In the rows, 128 means zero.
Each row has a class, written after it, and each block has its own classes.
[175 163 123 112 150 139 117 103 131  89  79 110 133 140  76  97 147 127
 118 118 123 206  92 165  96 104 110 123 171 144 118 135  63 137 168  92] | (118)
[180 162 117 103 142 132 114 107 134  97  82 109 123 132  78  99 127 128
 109 110 139 194 100 187 105 104 111 120 164 137 116 134  79 135 173 106] | (126)
[164 150 141  74 166 131 100 114 155  87  96 110 127 102 126 108 142 118
 178 122 125 100 112 155 102  72  82  97 194 142  89 107 124 126 213 162] | (46)
[168 143 121 111 143 124 117 111 123  96  90 125 131 138  81  97 132 121
 109 108 136 218 122 167  99 105 117 120 165 142 128 139  66 115 185  98] | (83)
[161 137 149  80 148 118 104 112 142  84 100 113 118  93 135 104 153 110
 170 117 131 124 115 133 107  77  84 120 184 147  77 105 122 123 210 158] | (83)
[163 132 142  80 160 119 101 115 149  91 102 117 124 100 130 109 145 108
 169 109 128 117 121 133 108  77  87 111 187 141  83 107 130 119 215 150] | (83)
[178 143 110 109 138 121 118 110 128  98  96 112 137 142  88  80 137 124
 107 105 134 205 106 157  93 107 115 110 164 152 123 129  59 124 180 117] | (83)
[160 152 144  77 162 132  99 117 152  83  89 121 120  95 127 113 149 111
 174 120 130  98 115 160 108  78  81 106 187 140  78 113 129 130 216 158] | (46)
[171 158 120 117 146 139 119 104 129  82  87 108 134 139  79  98 149 125
 113 117 128 202  96 160  95 103 105 118 182 141 122 129  56 134 176  97] | (118)
[153 139 143  81 154 115 102 110 156  83  93 118 113  96 128 131 150 109
 175 117 130 124 114 144 113  74  87 121 206 130  80  98 103 113 215 147] | (34)
[194 153 121 116 155 120 122 113 145  79  75 114 119 104 115  97 121 119
 121 106 134 174 101 181 105  94 121 108 182 140  98 123 105 114 189 115] | (34)
[154 131 153  83 164 131 101 108 155  81  98 117 117  99 115 127 151 110
 172 119 128 133 114 135 115  72  90 124 194 135  87  99 107 111 208 139] | (74)
[159 133 144  84 156 128  96 109 145 101 101 110 112 109 121 123 136 113
 176 112 132 123 129 153 115  74  85 109 198 124  94 102 136 121 210 137] | (126)
[176 138 123 120 154 114 113 113 134  98  94 130 120 114 106  83 129 117
 123 101 143 179 120 171  99 102 119  95 162 157 104 127  92 112 175 109] | (83)
[165 135 140  86 166 142 102 110 150  84  95 110 128 104 118 113 142 116
 172 116 118 125 106 137 113  76  91 112 187 132  91 104 131 117 210 146] | (74)
[198 167 123 110 149 126 130 107 155  75  83 103 115 112 106  73 119 121
 131 120 135 174  86 176  98  93 116 104 180 147  99 127 122 126 177 116] | (174)
[186 163 112 114 147 120 117 110 142  88  77 116 129 115  95  88 132 121
 122 107 134 173  83 177 101 108 117 102 170 149  98 125  81 125 175 119] | (34)
[158 136 144  76 146 131 112 116 154  87  93 118 109  96 124 113 151 110
 180 126 132 130 115 142 111  79  87 126 182 137  72 115 127 130 205 144] | (179)
[161 148 142  80 157 136 105 117 153  88  92 118 118  95 134 110 152 109
 176 122 126 103 119 161 109  80  83 111 185 138  80 113 122 128 220 155] | (46)
[173 134 153  89 164 136  98 112 157 101 100 119 136 107 102 119 151 105
 185 113 112 110 103 110 109  89  93 106 178 138  78 102  96 114 206 145] | (74)
[162 139 142  86 158 117 100 109 150  81  96 120 115  94 135 127 147 106
 176 115 125 119 117 149 115  78  88 117 202 131  82 106 114 115 219 147] | (34)
[174 152 145  81 164 138 103 113 155  75  97 105 124  95 136 109 161 116
 177 126 113 110  95 141 108  73  80 115 185 141  72 106 129 134 200 142] | (118)
[160 152 144  77 166 136 102 111 152  98  89 108 127 107 119 103 144 113
 180 121 124 104 112 152 106  81  78 101 198 138  95 109 121 134 222 154] | (46)
[184 158 117 113 152 122 123 113 144  73  75 115 118 107 112  99 125 115
 115 109 134 181 101 186 107 100 116 117 183 141 100 129  87 119 191 113] | (34)
[154 136 140  79 155 134 108 113 156  99  87 111 119 109 109 110 143 112
 183 120 127 126 112 133 108  80  86 118 194 136  84 112 129 131 207 140] | (179)
[198 172 124 108 152 130 128 110 151  80  81 104 118 111 101  71 123 121
 129 117 137 177  79 184 102  96 114  99 175 145  94 130 117 131 180 105] | (174)
[176 151 123 115 157 124 108 109 142 101  81 132 127 118  90  94 130 125
 129 111 138 164 116 187  94  97 116  94 165 150 108 134  91 113 172 119] | (46)
[166 148 140  74 152 123 106 103 159  87 104  97 119 114 118 106 144 121
 186 124 126 129  95 138 103  68  84 107 207 136  88 102 127 124 206 149] | (174)
[175 138 153  90 161 136 103 113 152  85  98 120 123  89 122 117 152 106
 179 118 116 111 107 127 113  83  94 115 171 137  71 107 111 114 207 147] | (74)
[183 153 119 106 154 132 128 118 148  84  78 110 112 109 101  83 123 119
 124 113 140 182 100 187 101  95 117 113 166 153  96 136 115 122 170 108] | (179)
[173 145 125 120 162 128 110 103 143  96  79 138 116 115  91  96 132 126
 129 111 133 183 108 166 108 105 127 113 148 152 105 127  83 120 165  98] | (74)
[163 162 123 107 148 133 114 103 136  96  69 111 129 129  74  92 133 122
 120 118 134 185 104 183  94 103 106 116 188 144 120 136  66 131 187 115] | (46)
[176 159 119 104 135 129 115 106 131  94  81 106 116 129  84  98 133 124
 110 109 143 195 102 184 105 102 109 126 168 139 112 128  78 134 173 110] | (126)
[183 156 114 105 150 124 111 109 139  86  83 113 107 117 104  82 125 131
 111 107 151 174  97 200 109  94 115 103 153 143 104 122 120 132 162 109] | (126)
[164 133 143  78 155 122 102 121 143  82 101 120 119  99 138 111 148 110
 166 111 131 127 124 143 110  75  88 117 183 144  79 107 134 121 215 150] | (83)
[163 124 152  96 173 137  99 114 150  91  98 124 120  95 118 131 135 108
 181 110 120 120 131 134 115  73  99 109 190 126  87 106 129  97 216 129] | (74)
[161 135 136  81 150 133 111 122 159  96  98 119 117 101 117 113 150 110
 180 119 129 122 115 138 109  83  91 116 179 140  73 113 116 125 204 141] | (179)
[177 160 115 110 140 125 118 107 135  87  71 116 133 130  79 104 130 122
 114 113 130 202  91 171 102 109 114 117 181 133 113 135  64 129 186 108] | (34)
[182 163 120 108 137 133 117 114 133  94  82 105 125 130  77  95 126 120
 110 107 141 187  94 185 102 108 111 110 166 141 105 130  82 130 168 110] | (126)
[174 144 135  77 162 135  98 120 154  87 102 108 117  98 130 117 131 119
 170 113 131 106 115 168 117  70  87 101 179 128  81 106 157 123 204 145] | (126)
[172 152 123 117 158 124 110 111 140 103  84 133 127 122  85 101 128 123
 129 109 138 167 120 184  93 101 117  92 166 149 112 136  79 113 174 112] | (46)
[160 148 136  80 151 121  98 115 149  73  88 118 118  95 132 125 148 113
 173 114 125 116 107 146 114  77  88 124 194 132  71 104 118 120 213 156] | (34)
[158 133 139  74 155 132 108 122 158  87  95 119 113 103 119 117 147 112
 176 122 133 133 119 149 111  75  90 120 190 139  79 114 129 126 206 137] | (179)
[174 145 141  86 152 118 102 113 154  91  97 121 128  97 121 124 154 108
 175 113 124 117 104 135 110  87  90 112 192 138  73 104  86 119 213 150] | (34)
[190 151 131 123 161 137 124 114 142  77  80 118 124 103 100  91 122 116
 121 110 130 173  98 167 105 101 120 102 161 145  92 130  96 112 177 110] | (74)
[186 159 127 116 147 126 119 117 136  76  82 110 105 102 112  97 117 121
 114 103 150 170 110 196 107  92 113 109 168 145  89 123 116 118 170 117] | (126)
[165 148 139  75 162 130  99 111 155  89  94 108 126 101 126 108 146 117
 176 121 124  99 111 153 102  70  81 106 193 139  88 109 125 122 211 166] | (46)
[164 165 123 108 148 129 115 104 134  96  68 120 127 136  76  89 134 124
 116 115 139 191 105 180  94 109 109 116 176 149 120 137  62 135 179 115] | (46)
[165 164 124 108 141 134 114 110 134  99  73 116 136 133  63  99 139 120
 121 115 132 182 105 173  91 109 110 115 177 143 114 137  48 123 182 115] | (46)
[175 146 127 125 160 135 113 115 137  90  85 138 126 121  80 110 128 119
 123 103 134 186 113 166 106 106 127 104 150 145 103 132  81 105 170  96] | (74)
[162 140 137  75 155 135 112 123 160  89  93 115 112  95 126 115 145 111
 181 121 125 119 118 142 110  78  91 126 178 141  70 115 127 126 208 141] | (179)
[187 164 128 109 165 128 121 111 145  86  79 113 116 101 114  82 123 123
 127 116 136 157 108 196  97  91 113 100 167 151 104 132 104 119 183 120] | (46)
[166 130 146  92 168 131 101 107 152  83  98 115 119  92 127 118 142 114
 174 113 125 119 113 134 112  71  92 109 190 139  85 102 130 112 206 149] | (74)
[161 150 145  72 158 126 110 116 165  80 103 109 112 108 121 120 141 115
 182 123 132 132 107 148 111  67  88 110 200 129  80 103 133 118 211 132] | (174)
[201 166 129 114 168 132 123 115 148  64  78 107 119  95 124  81 137 123
 121 114 130 154  80 174 101  91 109  98 164 155  78 125 116 138 170 108] | (118)
[187 174 123 109 147 125 126 105 149  74  77 102 113 108 100  75 125 121
 127 118 136 178  79 182  99  95 114 112 178 144  90 133 111 124 174 110] | (174)
[194 166 119 112 145 125 127 113 147  67  82 105 115 105 109  84 117 130
 124 113 138 179  89 182  99  84 117 100 177 142  86 131 127 116 175 115] | (174)
[172 130 137  80 159 128 106 117 162 102 102 111 125 101 113 110 141 116
 186 117 125 116 112 133 102  72  93 101 188 143  79 109 127 115 198 147] | (179)
[155 142 133  77 152 125 107 116 156  82  94 117 122 110 120 130 149 111
 164 119 126 140 111 152 115  78  87 124 202 123  91 104 101 118 220 140] | (34)
[176 146 126 124 165 132 116 107 137  77  78 127 113 108 104  89 123 120
 119 106 139 181 106 182 110  97 121 109 162 149 102 127 111 114 172 105] | (74)
[165 153 142  75 164 133  98 111 149  87  90 108 129 106 118 105 143 119
 175 120 126 103 108 153 102  75  81 101 194 140  90 108 123 129 214 161] | (46)
[158 135 137  78 152 135 111 121 155  91  92 118 112 101 119 118 147 111
 178 118 131 128 120 145 111  79  90 121 186 139  77 115 134 130 208 138] | (179)
[177 167 121 108 135 135 123 108 140  97  85 109 134 148  60  95 132 122
 127 115 131 212  92 166  97 108 114 118 183 138 116 135  68 123 180  98] | (174)
[159 146 152  74 164 130 101 120 155  84  95 120 116  94 129 123 147 110
 180 124 129 107 128 163 107  69  86 112 194 138  81 108 116 113 216 149] | (46)

Next block, with new classes.
[130 131 149 176 129  96 134 176 105  44  98 147 115 125 126 105 158 163
 133  90 127 162  74 140 132 103 117 201 133 138  65 124  46 101 140  95] | (80)
[177  83 125 107  91 104 106 108 143  56 114 187 126 137 183 138 134 118
 156 104 108 172  81 132 134 149 122 160 112 145  92  94 125 131 121 130] | (104)
[165  95 137 115 111  99 101 111 158  44 114 188 158 118 164 143 129 118
 132  97 102 160  91 108 113 161 121 172 103 140  64  94 127 124 115 129] | (106)
[164  80 118 111 120 110 108  93 160  58 111 181 131 134 187 142 114 118
 147 103 109 167  98 124 136 162 117 162 108 133  72  99 121 127 103 128] | (122)
[174 101 116 122 106 126 115 115 162  41 135 141 131 153 166 134 137 102
 125 103 112 149  94  96 123 177 112 153 119 131  66  81 129 136 120 135] | (95)
[174  90 133 121 118  92 115 106 160  61 130 178 147 121 165 143 122 110
 153 105 113 159  97 136 139 165 127 165 120 131  78  88 124 125 110 138] | (30)
[163 103 121 121 117 113 108 113 154  52 117 181 144 150 163 148 122 109
 111 105 112 168  98 106 129 170  94 145 111 126  61 106 142 145 125 137] | (106)
[155 133 150 178 134 130 130 171 113  43 102 145 120 101 124  95 173 154
 128  81 122 174  82 145 128 115 143 199 129 145  65 120  53  88 129 100] | (167)
[136 134 148 168 135 103 129 181 112  43  98 148 122 118 116 102 158 155
 107  88 129 174  84 130 121 113 132 185 131 121  42 128  60 108 137  97] | (106)
[165  98 125 131 121 102  99 100 150  66 115 188 143 136 178 138 111 120
 126 106 113 172  93 108 138 156 105 153 116 139  61 103 126 134 126 133] | (106)
[172 100 117 135 109 119 111 109 160  54 132 157 137 152 182 130 136 112
 136  99 109 152  88  97 133 176 108 158 109 138  71  78 125 134 120 135] | (95)
[170 102 131 127 121 108 108 112 159  64 128 167 143 128 162 137 125 103
 139 103 115 154  99 122 133 172 118 155 126 123  83  90 126 126 120 131] | (30)
[155  96 128 121 106 115 117 103 161  49 135 159 146 145 159 136 127 101
 131 102 104 165  92 109 114 168 110 156 115 140  67  73 127 125 114 146] | (182)
[147 133 148 174 125 110 145 172  98  39 110 138 107 123 110  95 158 158
 116  93 130 163  78 146 115  94 130 179 124 138  69 112  47  99 123  97] | (155)
[161  83 136 119 109  93 113  90 171  53 127 168 144 129 159 144 122 105
 152 104 106 161  93 128 123 164 131 176 113 151  69  71 114 121 108 143] | (182)
[147 137 157 190 129 122 131 163 101  47  87 153 115  97 127  84 168 158
 128  85 133 170  74 144 136  99 137 198 137 146  61 136  49  99 140  93] | (167)
[171  94 118 109 116 129 105 112 161  56 120 168 131 145 169 145 118 105
 129 107 109 159  99 111 115 164 120 150 114 120  66  94 138 131 107 137] | (122)
[161  79 140 121 105  95 107  87 165  61 119 183 138 125 155 153 117 103
 159 110 104 161  96 130 128 149 135 166 121 154  72  90 111 134 118 142] | (182)
[173  87 140 110 105 103 118 117 142  40 120 183 134 131 161 137 130 121
 144 105 107 158  96 129 123 135 111 154 100 147  80  94 114 127 102 135] | (155)
[163  89 134 116 105  90 106 100 149  56 113 184 137 124 174 144 118 119
 160 110 108 153  86 125 136 146 112 185 117 154  84 100 110 130 122 132] | (80)
[162  93 131 118 118  89 103  99 162  55 107 171 137 124 177 127 115 123
 151  99 114 152  87 119 133 155 107 187 114 151  78  89 117 124 120 128] | (80)
[139 127 155 174 139  98 139 185 114  43 116 146 134 111 119 104 174 159
 129  81 127 164  83 146 126 122 134 187 131 127  67 110  58  84 122  94] | (30)
[154 133 152 190 134 128 128 167 108  49  98 154 116 107 126 106 171 154
 131  85 124 173  80 150 139 110 136 194 130 148  67 126  50  92 135 100] | (167)
[169  86 131 110 110  89 116  95 155  60 125 172 130 114 156 139 120 110
 151 101 126 158  97 140 137 165 130 173 126 133  78  83 112 123 119 135] | (30)
[131 125 155 178 122  96 140 163 121  47 115 145 124 122 117 109 164 160
 125  89 115 169  81 143 121 114 141 192 127 149  59 102  54  87 123 103] | (182)
[163  82 130 118 110  92 114  82 171  57 130 167 139 128 153 133 117 109
 153 105 109 167  93 123 128 153 130 167 123 156  73  91 122 124 104 141] | (182)
[149 124 151 172 130 104 136 168 102  43 112 148 116 123 127  93 159 158
 128  95 129 163  78 141 117  97 132 179 119 147  72 106  47  93 118  98] | (155)
[127 130 143 185 122  90 128 165 115  49 100 154 106 124 117 100 148 147
 117  93 133 157  81 133 119 104 137 193 141 120  62 126  47 114 161  81] | (111)
[158  78 139 122  97  92 110  78 163  62 112 187 131 122 160 153 112 110
 157 108 106 160  93 137 140 144 128 167 122 153  71  96 111 137 120 146] | (182)
[140 130 148 173 133  97 124 166 115  44 105 153 131 114 122 106 157 160
 116  87 122 174  80 128 122 117 136 192 127 133  51 118  57  97 128  93] | (106)
[169  98 127 120 125 111 109 115 159  64 131 160 141 126 159 136 119 101
 131 105 119 152 103 122 123 178 125 156 125 122  75  80 128 125 122 131] | (30)
[144 131 151 177 124 107 139 168  98  45 100 149 102 123 115  93 154 158
 123  95 135 164  80 146 125  86 126 172 128 136  68 122  44 106 129 100] | (155)
[155 133 155 185 129 125 130 165 113  39 101 145 120 106 125  99 177 157
 127  80 125 173  80 144 131 116 142 200 129 150  65 123  52  84 128  91] | (167)
[130 134 139 160 117 120 139 168 100  44  91 142  97 122 121 105 155 150
 116  97 132 160  80 138 121 106 132 187 138 111  58 130  54 107 133  96] | (122)
[132 132 149 191 134  85 132 179 127  39 112 157 127 126 124  95 161 163
 124  85 117 171  87 131 117 106 141 190 127 131  59 121  49  93 140  72] | (111)
[166 105 118 127 118 108 107 103 153  61 124 156 132 141 164 135 106 106
 134 110 113 153  89 112 124 163 104 172 124 140  76  83 122 132 130 134] | (80)
[150 132 156 187 139 122 133 176 111  34  97 143 123 105 119  95 179 153
 129  78 127 170  77 145 132 112 134 199 129 145  61 129  53  90 128  91] | (167)
[150 122 141 167 114 108 124 178 111  50 106 154 113 135 137 109 174 151
 140  77 119 181  67 145 122 122 136 184 117 135  79  97  58  97 135  95] | (104)
[131 130 144 185 130  90 135 177 124  37 111 150 119 127 115 105 155 153
 113  86 120 164  86 134 115 111 136 190 130 126  58 120  54 100 146  76] | (111)
[159  99 111  99 110 133 116 108 152  54 115 161 125 141 174 134 114 101
 114 112 113 156 102 110 114 171 111 152 114 114  71 103 140 139 119 131] | (122)
[178  86 133 118 112 102 107  96 144  51 119 173 126 124 163 127 117 117
 148 111 116 152  92 127 126 133 122 158 115 152  90  97 107 125 106 129] | (155)
[188  90 133 110 114  97 117 106 153  48 127 172 130 130 157 131 120 111
 150 114 111 162  99 131 127 134 126 154 111 151  84 101 120 129  95 135] | (155)
[148 129 145 173 119 102 127 183 111  53 100 154 110 128 132  90 172 158
 141  77 124 182  66 143 121 110 140 185 120 134  71 105  58  99 135  91] | (104)
[151 135 150 181 137 134 130 178 109  48  96 151 118  98 129  99 171 156
 132  81 117 180  86 149 138 107 137 192 127 143  66 125  51  89 133 106] | (167)
[128 121 154 176 125 100 137 162 120  46 114 149 131 129 124 111 169 151
 130  91 120 167  76 138 124 118 132 188 126 145  65 108  57  94 124 107] | (182)
[139 134 150 172 134 101 145 191 112  45 119 137 125 113 107 103 170 157
 121  82 126 165  87 148 124 124 138 187 133 118  61 111  59  90 126  94] | (30)
[158  86 134 129 107  88 102 107 169  43 118 192 148 126 175 142 122 114
 147  92  98 158  94 114 120 152 121 173 108 134  74  91 110 126 129 116] | (111)
[167  88 133 105 108 109 109 107 155  51 116 184 139 123 182 144 124 112
 155 107 104 161  96 118 120 148 131 168 109 139  72  99 121 113 100 131] | (122)
[182  86 132 103  96 103 109 122 160  46 114 183 133 135 176 145 134 110
 155  96  98 177  89 136 129 153 125 157 103 137  79  91 133 135 114 132] | (104)
[166  93 114 112 125 128 107 105 156  56 126 171 137 148 185 134 122 110
 133 106 109 169  98 102 125 165 108 145 115 133  77 100 133 118 103 126] | (122)
[131 124 155 165 135 109 138 191 104  36 113 152 137 113 128 111 186 158
 130  85 124 159  81 145 130 122 123 185 130 121  80 108  52  83 125  99] | (30)
[182  91 133 120 114 103 108 103 150  53 121 178 133 132 165 134 119 113
 148 110 111 153  93 127 125 143 117 156 106 148  86  89 117 131 104 136] | (155)
[189  87 130 118 116 117 111  97 161  46 120 168 139 105 161 132 127 112
 144  97 105 168  98 133 132 163 136 182 113 157  72 103 127 121 106 128] | (167)
[153  92 130 112 101 113 122 113 158  48 133 158 140 140 161 142 124 111
 121 103  97 166 102 115 120 168 114 156 112 140  63  86 127 124 116 139] | (182)
[145 132 152 173 127 106 143 180  96  41 105 145 108 127 117  91 160 161
 119  95 134 164  80 146 120  90 128 176 123 136  66 119  48 102 125  99] | (155)
[174 101 127 115  92 123 104 122 152  50 120 174 137 145 184 128 140 104
 145  94 108 175  80 115 115 158 117 150 106 132  85  79 129 127 126 132] | (104)
[179  90 129 123 103 100 109 107 166  51 124 164 134 131 169 137 135 111
 154 102 104 147  92 111 129 167 135 176 110 144  68  82 118 134 115 132] | (95)
[169  97 132 124 126 108 110 119 156  64 133 172 152 126 179 138 127 111
 137 104 107 157 102 119 137 172 113 151 119 133  84  94 130 116 114 127] | (30)
[173 100 114 122 104 121 128 121 158  43 140 147 130 164 171 138 134 105
 123 105 114 159  94 107 130 175 106 151 110 129  54  80 135 144 120 147] | (95)
[174  99 117 130 112 117 110 116 160  58 132 153 129 148 176 129 134 112
 134 105 108 153 100  98 130 178 121 157 113 143  70  84 120 131 123 123] | (95)
[136 124 141 183 129  95 126 166 130  46 109 164 122 123 131 114 160 161
 129  86 115 166  83 140 127 110 140 194 126 129  78 115  52  96 140  90] | (111)
[166 100 120 138 114 103 104 112 171  55 132 177 140 155 176 151 113 104
 121 107 100 158 106 107 128 167 110 151 114 126  76 102 130 136 135 117] | (111)
[132 127 149 175 133  94 136 178 107  41 106 148 126 126 129 107 166 162
 138  89 122 164  71 141 129 111 116 205 125 145  71 118  48  94 131  94] | (80)
[165 102 134 107 111 113 117 129 150  44 130 162 149 124 161 139 134 103
 128 105 108 148 101 118 121 173 114 157 121 116  77  88 133 125 116 133] | (30)
[162  82 130 131 108  77  94  87 168  59 112 194 133 120 175 135 104 115
 152 102 107 154  96 116 132 145 130 176 121 141  76 101 107 133 134 112] | (111)
[125 125 153 178 121 102 140 161 116  47 107 143 118 119 108 105 162 150
 124  88 123 166  74 142 119 110 136 190 134 141  60 114  52 101 132 103] | (182)
[136 130 141 169 135 100 127 168 109  50 106 147 121 121 130 101 160 166
 141  92 122 164  72 136 129 109 120 205 132 145  80 104  48  88 129 104] | (80)
[173  88 137 114 119  91 115 115 162  57 127 171 145 109 155 141 128 114
 147  99 110 152 101 136 128 169 136 173 116 136  79  86 125 116 109 127] | (30)
[131 120 149 182 128 104 135 166 124  49 120 142 128 129 116 114 162 154
 127  86 110 175  83 139 120 121 138 184 126 143  56 101  51  91 124 102] | (182)
